Each row has a name. Each question is about the rows just above it.

Totos: [118  57 147 164 104 115 142 101 161 130 156]
Ses: [138  74 131 159 118 120 146 124 167 121 158]
Pafis: [119  56 133 166  94 143 137  96 163 128 157]
Peg: [134  63 118 156 113 115 141 134 173 130 158]
tupa: [114  71 118 153 114 125 142  95 182 124 161]
Vuru: [115  65 133 172 115 125 149 117 169 129 163]
mezaz: [115  52 132 168 100 141 129  96 157 124 152]
Dimuk: [115  66 122 171 115 129 150 118 167 130 171]
dufas: [130  64 131 154 121 117 136  64 175 134 163]
Depof: [135 170 130 170 118 116 135 129 170 170 157]
gafaf: [118  57 147 164 104 115 142 111 171 134 164]
Gib: [103  52 141 167 101 121 152  94 181 114 138]
The value that tupa holds more than once:
[114]
[115  52 132 168 100 141 129  96 157 124 152] is in which row?
mezaz
Repeated in dufas:
[64]
Which value appears more than once in gafaf?
[164]
Right after [128] comes
[157]
The value that Vuru holds more than once:
[115]

gutid: [128 126 141 126 130 179]
tegat: [131 130 141 127 130 194]
todi: [140 129 135 127 121 194]
mimel: [121 158 130 157 132 121]
Zorid: [117 133 159 125 118  93]
duki: [132 126 167 135 142  50]
Mapi: [141 141 157 128 141  53]
Las: [122 137 167 139 142  53]
Todop: [140 128 114 127 111 178]
roviz: [116 129 145 138 131 150]
senot: [116 130 143 139 132 154]
The one value in mimel and todi:
[121]
Which value is in both senot and duki?
[132]
Which value appears more than once in Mapi?
[141]
The entry that follows [122]:
[137]
Which value appears more than once in mimel?
[121]
Which value is in both Mapi and mimel?
[157]

dodu: [ 80  41 135  87]
redak: [224 139 107 138]
zuz: [ 80 139 138  87]
liguz: [140  70 135  87]
Shared by liguz and zuz:
[87]
Which row holds [ 80 139 138  87]?
zuz
What comes right after [41] in the named rows?
[135]

pab: [118 142 161 116 112 150  80 148 106 117 123 126 184  99]
nufef: [ 79 107  81 166 160  95  87 133 125 125 153 160  76 121]
Voto: [147 140 137  57  80 135 137 160 144  84 105  97 136 149]
Biti: [121 107  81 166 100  95  87 133 125 175 153 160  76 121]
Nunu: [127 106 106 167 158 108 104 137 101 174 128 127  98 108]
mav: [118 142 161 116 112 150 153 148 106 144 105 100 157 110]
The entry that follows [101]:
[174]
Which value is in both Voto and pab?
[80]
The entry that follows [136]:
[149]

Bogab: [153 219 169 100]
bigu: [111 123 123  93]
Dusa: [107 120 105 106]
pez: [149 114 191  82]
zub: [153 135 136 111]
bebot: [111  91 156 165]
loka: [165 169 114 103]
lobin: [111  91 156  91]
pono: [220 168 220 125]
bine: [149 180 149 180]
The value that bigu holds more than once:
[123]
Which value appears more than once in pono?
[220]
The row with [153 219 169 100] is
Bogab
What comes right after [191] in the named rows?
[82]
Where do [153 135 136 111] appear?
zub

kulad: [ 88 187 111 154  41 152 136 135 108 129 132 101  88]
kef: [118 181  94 152  46 163 135 149 212  97 172 145 153]
bevuv: [ 88 187 111 154  41 152 129 188 108 130 172 121 128]
The entry that follows [132]:
[101]
Where do [118 181  94 152  46 163 135 149 212  97 172 145 153] appear?
kef
Which row holds [ 88 187 111 154  41 152 129 188 108 130 172 121 128]?
bevuv

Soveg: [127  72 105  85 119 125 163  99 127 139 157 172 104 110 162 150 151  73
 126 145  91  84 127 153 144 100  86 120  74  94 149 111 160 150 123 132
 168 153 167 115 161 147 172 132  90 106 111 109 135 127 152]
Pizar: [115 193 124  83 125 105 158 131 135 120  81 165  97 129 121 194 149  99
 102 124  98 113 145 137 157 125 119  96  87 136 147  93 117  88 134 125
 201 147 153 131 147 148 136 126 117  89 137 125 130 136 143]
sumak: [115  91 124  83 138  92 158 131 135 120  81 165  97 129 121 194 149  99
 102 124  98  73 145 137 157 138 119  96  87 136 147 148 117  88 134 137
 201 147 153 131 118 148 136 126 117  89 137 125 130 138 143]
[127  72 105  85 119 125 163  99 127 139 157 172 104 110 162 150 151  73
 126 145  91  84 127 153 144 100  86 120  74  94 149 111 160 150 123 132
 168 153 167 115 161 147 172 132  90 106 111 109 135 127 152] is in which row?
Soveg
Whose row is [115  91 124  83 138  92 158 131 135 120  81 165  97 129 121 194 149  99
 102 124  98  73 145 137 157 138 119  96  87 136 147 148 117  88 134 137
 201 147 153 131 118 148 136 126 117  89 137 125 130 138 143]?
sumak
Whose row is [115 193 124  83 125 105 158 131 135 120  81 165  97 129 121 194 149  99
 102 124  98 113 145 137 157 125 119  96  87 136 147  93 117  88 134 125
 201 147 153 131 147 148 136 126 117  89 137 125 130 136 143]?
Pizar
What comes right after [162] in the named rows?
[150]

besa: [138 140 147  99 140 175 151 168 147 122 178 104 129 135 134]
mufo: [ 88 131 152 130 137 164 123 136  71 175 170  95 165 112 158]
kiz: [ 88 131 152 136 140 164 123 136  71 175 170  95 152 112 158]
Where do [ 88 131 152 136 140 164 123 136  71 175 170  95 152 112 158] appear?
kiz
The row with [ 88 131 152 130 137 164 123 136  71 175 170  95 165 112 158] is
mufo
The entry that follows [135]:
[134]
Right after [138] comes
[140]

bup: [145  99 132 120 144  45  86 176  86 108 110 140 156 121  93  83 160 108
  70 160 141 169 171 117 160 132 107 165  49 107  86  51 135 153  88 152
 182 103 101 108 143 127  96 165]
Nagu: [ 88  99 132 120 144  45  86 176 109  67 110 140 156 121  93  83 160 108
  70 160 141 169 171 117 160 127 107 103  49 125  86  51 135 153 178 164
 182 103 101  94 143 127  96 165]
Notuv: [ 88  99 169 120 144  45  86 176 109  67 110 140 156 121 126  83 160 108
  70 160 141 169 171 117 160 132 107  83  49 125  86  51 135 153 178 152
 182 103 101  94 143 127  96 165]
What comes right after [164] in the named rows?
[182]
[ 88  99 169 120 144  45  86 176 109  67 110 140 156 121 126  83 160 108
  70 160 141 169 171 117 160 132 107  83  49 125  86  51 135 153 178 152
 182 103 101  94 143 127  96 165] is in which row?
Notuv
Where do [145  99 132 120 144  45  86 176  86 108 110 140 156 121  93  83 160 108
  70 160 141 169 171 117 160 132 107 165  49 107  86  51 135 153  88 152
 182 103 101 108 143 127  96 165] appear?
bup
Whose row is [ 88  99 132 120 144  45  86 176 109  67 110 140 156 121  93  83 160 108
  70 160 141 169 171 117 160 127 107 103  49 125  86  51 135 153 178 164
 182 103 101  94 143 127  96 165]?
Nagu

zulam: [124 157 190 151 114 168 170  95 177 144 129 130  99 142  89  93 109 206
 135 161 127 112 148 102]
lami: [127 184 118 101 107 181  68 101 169  91 142 154 139 140 156 146 205 149
 133  95  85  85 197 147]
Refen: [121 111 161 112  98 197 163  92 163  94 128 104  86 130 111 121 170 188
 132 134  98 116 179 140]
zokek: [124  92 116 100 113 159 118 120 124  90 126 117 111 120 138 144 174 129
 126 113 105 117 155 155]
fub: [124 182 192 150 111 178 153  87 192 144 134 144 105 148  94  93 118 214
 138 156 100 102 163 100]
Tukol: [127 154 177 160 117 134 164  95 157 161 128 135 113 139  93  95  83 177
 133 162 144 129 120  96]
niti: [130 162 132 138 132 122 112 126 140 142 132 148 140 135 129 123 119 132
 130 129 132 125 128 116]
Where do [127 184 118 101 107 181  68 101 169  91 142 154 139 140 156 146 205 149
 133  95  85  85 197 147] appear?
lami
The one value in lami and zokek:
[118]
Whose row is [124 182 192 150 111 178 153  87 192 144 134 144 105 148  94  93 118 214
 138 156 100 102 163 100]?
fub
Right after [99] comes
[142]
Whose row is [124  92 116 100 113 159 118 120 124  90 126 117 111 120 138 144 174 129
 126 113 105 117 155 155]?
zokek

timum: [144 147 147 167]
Bodok: [ 82 113 146  83]
Lagem: [ 70 169 162 158]
tekep: [167 171 120  70]
vuvu: [ 90 104 125 136]
femig: [141 156 141 141]
fer: [ 45 137 136 177]
kaz: [ 94 147 155 131]
ravok: [143 131 143 153]
The value that femig holds more than once:
[141]
The value that timum holds more than once:
[147]
Repeated in ravok:
[143]
Right after [156] comes
[141]
Shared by tekep and timum:
[167]

zuk: [190 188 206 115 100 113 164 178 184  42  42 162 177]
goman: [117 117 109 123  74 125 134 106 118 179 165 123 119]
Nep: [137 127 137 109 112  96 128 122 124 198 128 111 128]
vope: [128 179 162 196  62 207 181 105 105 119 129 121 122]
Sufas: [ 93 108 114  95 112 118 127 100  95 206 184 105  98]
Kiv: [136 104  87 152  97 163  96  97 117 170 167 109 115]
Dopag: [137 127 137 129 114  96 128 122 124 198 144 125 119]
Which value is in both goman and Nep?
[109]
What comes right after [111] in the named rows?
[128]
Shared by Dopag and Kiv:
[96]
The value that vope holds more than once:
[105]
The value that Sufas holds more than once:
[95]
Which value is in both goman and Sufas?
[118]

Laga: [145 141 163 128 129 150 133]
vol: [223 136 147 128 137 137 132]
tered: [144 138 160 129 131 144 134]
Rulod: [136 131 134 136 134 131 136]
mazov: [161 135 143 128 131 136 135]
gonan: [165 132 136 128 132 133 130]
Vamo: [145 141 138 128 137 150 129]
pokek: [177 139 159 129 133 137 141]
Bunak: [143 136 151 129 129 135 136]
sunek: [135 135 148 128 128 133 137]
Kovid: [147 133 143 128 129 130 139]
Which value appears more than once in vol?
[137]
Whose row is [136 131 134 136 134 131 136]?
Rulod
Which value is in both vol and Rulod?
[136]
Repeated in mazov:
[135]
Which value is in both gonan and pokek?
[133]
Whose row is [145 141 138 128 137 150 129]?
Vamo

